Below are the code and all the weights of a small trained network. Each question names an input and a class and asks about switching units off, where a switched-off unit gives its printed mean instead of its output.

import numpy as np


def w(rows, s, z=0):
    codes = np.array(rows[::2]) - 128.0
    scale = np.full(codes.shape[1], s)
    scale[-1] = z or s
    return codes * scale


def norm(h):
    return h / np.sqrt((h * h).mean(-1, keepdims=True) + 1e-5)


def f(y):
    return np.maximum(y, 0)


def log_softmax(a):
    a = a - a.max(-1, keepdims=True)
    return a - np.log(np.exp(a).sum(-1, keepdims=True))


def net(x, mask):
    res = np.array(x, float).reshape(1, 7) / 4 @ E
    u = 0
    for l in range(2):
        y = f(norm(res) @ A[l][:, :-1].T + A[l][:, -1])
        res = res + np.where(mask[u : u + 13], y, B[l][:, -1]) @ B[l][:, :-1]
        u += 13
    return log_softmax(norm(res)[-1] @ U[:, :-1].T + U[:, -1])


A, B = {}, {}
E = w([
[123,122,137],'x0',
[201,39,112],'x1',
[130,131,125],'x2',
[129,127,133],'x3',
[200,44,112],'x4',
[53,22,1],'x5',
[126,126,133],'x6',
],0.0093)
A[0] = w([
[174,140,104,74],'0.n1',
[126,109,119,55],'0.n2',
[81,33,224,39],'0.n3',
[79,142,233,4],'0.n4',
[100,214,177,13],'0.n5',
[3,109,64,25],'0.n6',
[216,80,149,34],'0.n7',
[217,72,208,101],'0.n8',
[21,104,154,94],'0.n9',
[53,85,139,53],'0.n10',
[141,120,133,61],'0.n11',
[181,61,29,102],'0.n12',
[243,148,51,160],'0.n13',
],0.0062,0.0038)
B[0] = w([
[140,142,152,133],'0.n1',
[112,125,147,128],'0.n2',
[139,172,153,131],'0.n3',
[145,249,149,156],'0.n4',
[115,205,137,193],'0.n5',
[119,178,2,220],'0.n6',
[94,238,154,177],'0.n7',
[74,178,182,234],'0.n8',
[158,171,37,190],'0.n9',
[137,153,98,153],'0.n10',
[118,138,93,128],'0.n11',
[22,107,147,252],'0.n12',
[27,113,233,228],'0.n13',
],0.0053,0.0029)
A[1] = w([
[188,85,126,55],'1.n1',
[121,185,190,193],'1.n2',
[190,98,173,230],'1.n3',
[56,115,58,39],'1.n4',
[109,71,96,56],'1.n5',
[233,119,128,1],'1.n6',
[253,86,177,159],'1.n7',
[101,39,49,175],'1.n8',
[111,134,87,69],'1.n9',
[92,114,125,51],'1.n10',
[121,94,159,164],'1.n11',
[205,230,85,137],'1.n12',
[146,129,109,90],'1.n13',
],0.014,0.0056)
B[1] = w([
[87,133,107,139],'1.n1',
[175,71,129,254],'1.n2',
[107,80,93,205],'1.n3',
[120,171,107,198],'1.n4',
[168,145,145,167],'1.n5',
[3,204,52,136],'1.n6',
[64,100,21,198],'1.n7',
[189,170,212,251],'1.n8',
[124,180,113,149],'1.n9',
[118,138,131,135],'1.n10',
[105,97,140,163],'1.n11',
[186,106,144,201],'1.n12',
[150,143,111,128],'1.n13',
],0.014,0.0086)
U = w([
[177,205,210,81],'0',
[204,10,136,60],'1',
[11,147,14,252],'2',
],0.013,0.0039)

Each question gives the input, the list of numbers given to net, and the class t.
The units are the neurons (one row each of A and B). Each row of codes is followed by its name. A weight is (code - 128) times the scale printed after its matrix; where a second scale follows, it is the last column's (A, B and U).
mask holds one flag per neuron, layer by layer. A switched-off neuron (its flag False) gives its mean, the last column of its row in B, instead of its output. The means were averaged over made-up inputs and are rounded, as every weight is.
A unit's drop is (log p(t) with every unit on - log p(t) with that unit switched off) / (log p(t) with every unit on - log p(t) with every unit switched off).
The circuit of an input: a set's keep is (log p(t) with only the set's units on - log p(t) with every unit switched off) / (log p(t) with every unit on - log p(t) with every unit switched off). Starting from the 12 units with the biggest drops (on a tie, the unit counted first), units are removed one at a time, each time the one whose removal leaves the highest keep (on an exact tie, the one counted first), for as long as the keep stays at least 0.8.
units of the circuit, in order: the units of the circuit, biggest drop first
top k neurons: the k neurons with the biggest drops, biggest first
k most important neurons of layer l: the k neurons of layer l with the biggest drops, biggest first
drop of u: that unit's drop, to one decimal
input [4,6,-6,6,3,0,-2], class 2: 2 most important neurons of layer 1 => (1.n7, 1.n2)
input [0,4,3,1,2,-1,-6], class 2: units of the circuit, in order => (1.n7)
input [-7,-8,-5,6,4,-5,-2], class 1: units of the circuit, in order => (1.n2, 1.n8, 1.n4)
input [-7,4,2,6,0,1,-3], class 0: 2 most important neurons of layer 1 => (1.n2, 1.n8)
input [1,-4,0,-4,1,6,-7], class 0: top 2 neurons => (1.n8, 1.n7)
input [0,8,8,-7,2,0,2], class 2: 2 most important neurons of layer 1 => (1.n7, 1.n2)
input [8,-4,7,7,6,8,-7], class 0: top 2 neurons => (1.n8, 1.n2)
input [-3,-4,4,4,1,-6,5], class 1: 2 most important neurons of layer 1 => (1.n2, 1.n8)
input [6,1,7,6,4,-2,8], class 2: 2 most important neurons of layer 1 => (1.n7, 1.n8)
input [-3,-4,-3,5,1,3,-1], class 0: 2 most important neurons of layer 1 => (1.n8, 1.n7)
input [4,-7,-7,-6,1,-7,1], class 1: 2 most important neurons of layer 1 => (1.n2, 1.n12)
input [-8,-4,8,2,3,2,-2], class 0: 2 most important neurons of layer 1 => (1.n8, 1.n7)
input [-6,-4,3,-4,3,1,-6], class 0: top 2 neurons => (1.n7, 1.n8)
input [-7,3,-7,-2,-3,-8,6], class 1: top neuron => (1.n8)
input [2,2,-2,-3,-8,-2,7], class 1: top 2 neurons => (1.n2, 1.n8)
input [8,7,-1,-3,-3,-8,-2], class 1: top 2 neurons => (1.n2, 0.n8)
input [-4,4,-2,-6,0,6,-6], class 0: 2 most important neurons of layer 1 => (1.n8, 1.n2)
input [3,2,0,2,-5,4,0], class 0: top 2 neurons => (1.n8, 1.n7)
input [0,8,-7,-7,3,-2,-4], class 2: drop of 0.n8 => 0.0
input [8,-6,6,-2,5,5,7], class 0: drop of 1.n8 => 0.5
input [2,-2,4,-4,2,-7,-7], class 1: drop of 1.n8 => 0.1
input [5,1,6,-6,7,-4,-3], class 2: drop of 1.n7 => 0.3
